Below is a small trained network, with its code and all its weights. Each question gives an input and a class and asks what happens when units are switched off, that is, made to give their printed mean instead of their output.

import numpy as np


def w(rows, s, z=0):
    codes = np.array(rows[::2]) - 128.0
    scale = np.full(codes.shape[1], s)
    scale[-1] = z or s
    return codes * scale


def norm(h):
    return h / np.sqrt((h * h).mean(-1, keepdims=True) + 1e-5)


def f(y):
    return y / 2 * (1 + np.tanh(0.7978845608 * (y + 0.044715 * y**3)))


def log_softmax(a):
    a = a - a.max(-1, keepdims=True)
    return a - np.log(np.exp(a).sum(-1, keepdims=True))


def net(x, mask):
    res = np.array(x, float).reshape(1, 5) / 4 @ E
    u = 0
    for l in range(4):
        y = f(norm(res) @ A[l][:, :-1].T + A[l][:, -1])
        res = res + np.where(mask[u : u + 5], y, B[l][:, -1]) @ B[l][:, :-1]
        u += 5
    return log_softmax(norm(res)[-1] @ U[:, :-1].T + U[:, -1])


A, B = {}, {}
E = w([
[155,90,191,172,128,131,125,183,97,191,89,120],'x0',
[43,92,116,73,94,157,132,155,122,145,125,78],'x1',
[145,159,89,123,9,123,90,165,131,141,115,167],'x2',
[135,172,190,73,116,214,157,79,174,171,86,173],'x3',
[131,51,107,92,133,108,199,140,135,149,133,200],'x4',
],0.011)
A[0] = w([
[245,162,138,175,136,127,176,108,72,52,153,194,80],'L0N1',
[184,199,179,201,140,99,166,100,109,76,146,211,2],'L0N2',
[130,188,10,86,132,108,173,60,214,54,137,99,29],'L0N3',
[88,41,128,137,100,80,1,37,100,108,107,159,99],'L0N4',
[199,117,34,119,20,123,73,127,105,158,67,132,105],'L0N5',
],0.0053,0.0045)
B[0] = w([
[108,16,90,132,120,122,85,118,185,130,2,83,246],'L0N1',
[75,63,128,144,96,113,23,44,181,167,69,136,189],'L0N2',
[126,119,165,85,129,141,85,120,48,49,169,217,229],'L0N3',
[91,134,134,143,103,83,126,138,107,122,149,123,143],'L0N4',
[17,174,119,213,251,129,213,111,95,191,127,161,253],'L0N5',
],0.0089,0.0023)
A[1] = w([
[135,63,172,84,86,39,225,129,159,146,149,201,28],'L1N1',
[121,253,177,205,100,156,49,137,159,81,133,41,24],'L1N2',
[156,209,56,135,22,119,111,177,168,169,126,180,73],'L1N3',
[173,90,205,149,126,101,131,194,49,167,109,116,35],'L1N4',
[204,206,165,93,99,231,170,118,167,124,122,140,2],'L1N5',
],0.0066,0.0045)
B[1] = w([
[195,136,115,113,55,132,158,71,88,132,115,100,208],'L1N1',
[195,86,122,88,36,111,208,78,59,159,126,90,254],'L1N2',
[65,126,132,198,253,159,174,154,48,154,61,179,174],'L1N3',
[107,145,143,127,110,154,85,76,155,48,212,178,185],'L1N4',
[143,170,140,75,152,85,89,147,163,174,142,126,190],'L1N5',
],0.011,0.0035)
A[2] = w([
[23,89,98,77,77,231,167,192,138,109,128,51,104],'L2N1',
[165,68,255,202,95,163,111,209,119,194,138,135,103],'L2N2',
[26,88,123,82,71,184,140,187,167,114,108,79,2],'L2N3',
[107,105,153,125,210,170,143,76,155,103,172,114,91],'L2N4',
[158,96,167,119,242,152,182,61,133,101,143,34,57],'L2N5',
],0.0066,0.0048)
B[2] = w([
[211,94,114,192,152,108,59,78,141,99,40,149,241],'L2N1',
[90,160,100,29,145,144,111,63,99,10,162,186,218],'L2N2',
[145,110,118,160,170,109,114,107,188,117,103,131,158],'L2N3',
[87,159,136,175,98,138,109,144,105,133,117,160,187],'L2N4',
[85,185,104,183,121,138,181,161,52,202,91,152,253],'L2N5',
],0.012,0.0038)
A[3] = w([
[158,144,198,111,153,156,152,112,212,161,104,135,79],'L3N1',
[153,81,104,181,133,61,122,184,128,102,197,104,55],'L3N2',
[187,135,95,146,138,92,142,245,134,91,154,66,35],'L3N3',
[153,61,98,111,122,125,204,144,165,142,156,158,2],'L3N4',
[109,144,169,84,102,161,165,128,192,175,113,160,42],'L3N5',
],0.011,0.0036)
B[3] = w([
[131,98,80,128,120,83,80,210,160,132,167,90,209],'L3N1',
[125,193,183,101,124,192,116,182,245,166,129,110,254],'L3N2',
[133,99,126,35,140,159,84,167,150,201,167,157,170],'L3N3',
[172,171,186,124,40,101,144,41,61,184,129,49,176],'L3N4',
[109,136,122,171,138,111,108,197,169,112,189,56,202],'L3N5',
],0.011,0.0052)
U = w([
[43,154,117,190,172,138,198,157,58,179,101,151,248],'0',
[132,150,137,84,129,139,97,188,185,164,193,84,177],'1',
[199,118,144,97,37,118,174,48,55,147,135,51,183],'2',
[172,58,115,175,161,115,73,75,171,97,44,117,10],'3',
[86,133,146,62,134,161,114,74,95,3,218,178,17],'4',
],0.016,0.0012)

Each question gives the input, the list of numbers given to net, and the class t.
The units are the neurons (one row each of A and B). Each row of codes is followed by its name. A weight is (code - 128) times the scale printed after its matrix; where a second scale follows, it is the last column's (A, B and U).
mask holds one flag per neuron, layer by layer. A switched-off neuron (its flag False) gives its mean, the last column of its row in B, instead of its output. The means were averaged over made-up inputs and are rounded, as every weight is.
A unit's drop is (log p(t) with every unit on - log p(t) with that unit switched off) / (log p(t) with every unit on - log p(t) with every unit switched off).
The circuit of an input: a set's keep is (log p(t) with only the set's units on - log p(t) with every unit switched off) / (log p(t) with every unit on - log p(t) with every unit switched off). Starting from the 12 units with the biggest drops (on a tie, the unit counted first), units are removed one at a time, each time the one whose removal leaves the highest keep (on an exact tie, the one counted first), for as long as the keep stays at least 0.8.
units of the circuit, in order: the units of the circuit, biggest drop first
k most important neurons: the k neurons with the biggest drops, biggest first
top k neurons in layer l: the k neurons of layer l with the biggest drops, biggest first
drop when u is switched off: that unit's drop, to one decimal
input [-2,-7,7,7,-1], class 0: most important neuron : (L1N3)
input [3,-6,8,-1,-5], class 0: 2 most important neurons : (L1N3, L0N5)
input [5,2,1,8,7], class 1: 3 most important neurons : (L3N5, L1N5, L3N1)
input [1,-5,-6,-8,5], class 1: 2 most important neurons : (L3N2, L0N5)
input [6,-5,-5,-5,3], class 4: units of the circuit, in order : (L2N2, L1N4)
input [-3,-7,8,2,3], class 0: 3 most important neurons : (L1N3, L0N5, L2N1)
input [0,-7,-7,8,6], class 1: 2 most important neurons : (L3N1, L0N5)
input [-4,8,7,-4,-1], class 3: 2 most important neurons : (L2N1, L2N5)
input [-5,8,-6,-6,-4], class 3: 2 most important neurons : (L2N1, L0N5)
input [-2,7,6,-7,-8], class 2: 3 most important neurons : (L1N2, L2N1, L0N1)
input [7,-7,-4,-7,3], class 1: 3 most important neurons : (L3N2, L2N1, L1N3)
input [8,-3,5,8,2], class 1: 3 most important neurons : (L1N5, L3N5, L3N1)
input [-2,2,0,4,-5], class 2: top 2 neurons in layer 3 : (L3N2, L3N3)
input [8,-1,5,8,8], class 1: top 2 neurons in layer 1 : (L1N2, L1N5)
input [-7,2,-8,-6,4], class 0: units of the circuit, in order : (L2N5)
input [-2,4,0,-5,3], class 1: top 2 neurons in layer 3 : (L3N2, L3N3)
input [8,-5,-1,-6,7], class 4: top 2 neurons in layer 1 : (L1N4, L1N2)
input [-6,-7,3,2,-7], class 2: top 2 neurons in layer 2 : (L2N1, L2N2)
input [-7,7,-3,3,2], class 3: drop when L2N2 is switched off : 0.1
input [4,1,8,4,-7], class 0: drop when L1N3 is switched off : 1.1
input [5,1,0,-3,2], class 4: drop when L2N5 is switched off : 0.0
input [-8,5,3,-6,-8], class 2: top 2 neurons in layer 2 : (L2N2, L2N1)
